Below is a small trained network, with its code and all its weights. Each question gives an input and a class and asks what happens when units are switched off, that is, made to give their printed mean instead of their output.

import numpy as np


def w(rows, s, z=0):
    codes = np.array(rows[::2]) - 128.0
    scale = np.full(codes.shape[1], s)
    scale[-1] = z or s
    return codes * scale


def norm(h):
    return h / np.sqrt((h * h).mean(-1, keepdims=True) + 1e-5)


def f(y):
    return y / 2 * (1 + np.tanh(0.7978845608 * (y + 0.044715 * y**3)))


def log_softmax(a):
    a = a - a.max(-1, keepdims=True)
    return a - np.log(np.exp(a).sum(-1, keepdims=True))


def net(x, mask):
    res = np.array(x, float).reshape(1, 6) / 4 @ E
    u = 0
    for l in range(2):
        y = f(norm(res) @ A[l][:, :-1].T + A[l][:, -1])
        res = res + np.where(mask[u : u + 7], y, B[l][:, -1]) @ B[l][:, :-1]
        u += 7
    return log_softmax(norm(res)[-1] @ U[:, :-1].T + U[:, -1])


A, B = {}, {}
E = w([
[22,240,122,217,138,50,66,161,132],'x0',
[126,128,126,129,131,130,127,129,129],'x1',
[127,129,131,128,129,127,130,125,128],'x2',
[130,173,169,121,195,159,218,175,226],'x3',
[151,137,170,43,171,92,115,236,53],'x4',
[209,235,157,67,65,251,155,78,55],'x5',
],0.0032)
A[0] = w([
[123,26,132,127,68,106,72,107,82,40],'L0N0',
[122,110,165,109,143,148,161,160,207,4],'L0N1',
[122,21,133,134,146,76,140,144,162,65],'L0N2',
[132,114,145,115,154,156,159,168,211,19],'L0N3',
[110,61,148,155,127,150,116,29,202,53],'L0N4',
[128,77,171,70,165,102,119,181,90,18],'L0N5',
[144,2,127,91,143,162,150,119,152,48],'L0N6',
],0.0088,0.0026)
B[0] = w([
[136,214,98,137,238,113,187,86,67,206],'L0N0',
[113,151,88,129,183,103,161,82,57,187],'L0N1',
[77,78,112,100,188,227,11,113,200,236],'L0N2',
[148,192,95,145,190,115,131,84,63,197],'L0N3',
[160,151,54,142,90,146,159,237,107,227],'L0N4',
[161,144,34,176,59,158,173,200,131,207],'L0N5',
[139,104,255,117,27,32,142,90,128,254],'L0N6',
],0.0091,0.0053)
A[1] = w([
[127,106,47,201,59,139,186,139,162,31],'L1N0',
[148,99,102,97,132,112,129,241,92,66],'L1N1',
[107,154,60,132,156,227,130,147,113,66],'L1N2',
[145,147,161,121,192,130,211,159,220,30],'L1N3',
[141,153,164,78,102,240,129,98,103,75],'L1N4',
[50,160,202,191,99,2,112,147,162,46],'L1N5',
[108,142,90,135,197,106,179,75,71,3],'L1N6',
],0.0099,0.0022)
B[1] = w([
[128,199,94,122,100,169,134,228,97,218],'L1N0',
[115,211,80,188,68,187,164,133,149,205],'L1N1',
[155,96,207,92,74,105,154,109,137,253],'L1N2',
[148,110,41,151,102,105,70,80,2,132],'L1N3',
[48,61,101,156,206,106,61,152,212,191],'L1N4',
[216,43,208,54,72,124,193,82,122,185],'L1N5',
[130,163,130,145,210,93,133,77,78,244],'L1N6',
],0.0076,0.0054)
U = w([
[115,195,90,139,254,81,156,56,29,165],'0',
[119,197,59,148,53,180,175,235,131,254],'1',
[29,52,129,109,196,156,35,131,233,74],'2',
[174,62,228,66,39,76,178,85,114,5],'3',
],0.0077,0.00078)

Each question gives the input, the list of numbers given to net, and the class t.
The units are the neurons (one row each of A and B). Each row of codes is followed by its name. A weight is (code - 128) times the scale printed after its matrix; where a second scale follows, it is the last column's (A, B and U).
mask holds one flag per neuron, layer by layer. A switched-off neuron (its flag False) gives its mean, the last column of its row in B, instead of its output. The means were averaged over made-up inputs and are rounded, as every weight is.
A unit's drop is (log p(t) with every unit on - log p(t) with that unit switched off) / (log p(t) with every unit on - log p(t) with every unit switched off).
The circuit of an input: a set's keep is (log p(t) with only the set's units on - log p(t) with every unit switched off) / (log p(t) with every unit on - log p(t) with every unit switched off). Starting from the 12 units with the biggest drops (on a tie, the unit counted first), units are removed one at a time, each time the one whose removal leaves the highest keep (on an exact tie, the one counted first), for as long as the keep stays at least 0.8.
units of the circuit, in order: the units of the circuit, biggest drop first
k most important neurons: the k neurons with the biggest drops, biggest first
k most important neurons of layer l: the k neurons of layer l with the biggest drops, biggest first
input [7,7,-2,-3,5,-3], class 3: 2 most important neurons	[L1N5, L0N4]
input [8,0,4,-7,3,7], class 3: 3 most important neurons	[L0N2, L0N0, L0N3]
input [6,5,-6,-3,-1,-5], class 3: 4 most important neurons	[L1N5, L1N4, L0N3, L0N1]
input [-5,0,5,-5,2,-3], class 0: units of the circuit, in order	[L0N0]
input [-1,-6,-6,6,-5,-3], class 0: 3 most important neurons of layer 0	[L0N3, L0N1, L0N5]
input [-7,-1,-7,2,4,-8], class 2: 2 most important neurons of layer 1	[L1N2, L1N5]
input [7,7,7,-3,1,6], class 3: 2 most important neurons	[L0N2, L1N5]
input [4,4,5,2,-5,-5], class 1: 4 most important neurons	[L0N4, L0N6, L1N0, L1N4]
input [7,6,2,1,-3,5], class 3: 4 most important neurons	[L0N2, L1N5, L0N4, L0N5]
input [4,0,-4,3,-2,-5], class 2: 4 most important neurons	[L0N6, L0N0, L0N5, L0N2]
input [7,-7,6,4,-4,-5], class 3: 2 most important neurons	[L1N5, L0N5]
input [-1,3,2,8,-6,-5], class 0: 3 most important neurons	[L0N3, L0N1, L0N5]
input [-6,-1,4,8,-8,0], class 0: 2 most important neurons	[L0N3, L0N1]
input [-7,-8,5,8,-6,1], class 0: 2 most important neurons of layer 0	[L0N3, L0N1]
input [2,1,-8,-2,-6,7], class 2: most important neuron	[L1N4]
input [-3,-2,1,7,-6,-5], class 0: 2 most important neurons of layer 0	[L0N1, L0N3]
input [8,-5,-5,-1,0,7], class 3: 3 most important neurons	[L0N2, L1N5, L0N0]
input [3,1,2,-6,7,-4], class 1: 2 most important neurons of layer 0	[L0N5, L0N3]
input [5,2,-3,-4,5,8], class 2: 2 most important neurons of layer 0	[L0N6, L0N4]
input [-2,-2,5,-5,-8,-1], class 1: most important neuron of layer 0	[L0N4]
input [-7,4,-7,-7,-7,-2], class 0: 3 most important neurons of layer 0	[L0N0, L0N5, L0N4]
input [4,-3,-2,-7,8,-8], class 1: 3 most important neurons of layer 1	[L1N1, L1N4, L1N6]
input [-5,1,-6,6,5,7], class 2: 2 most important neurons of layer 0	[L0N4, L0N0]
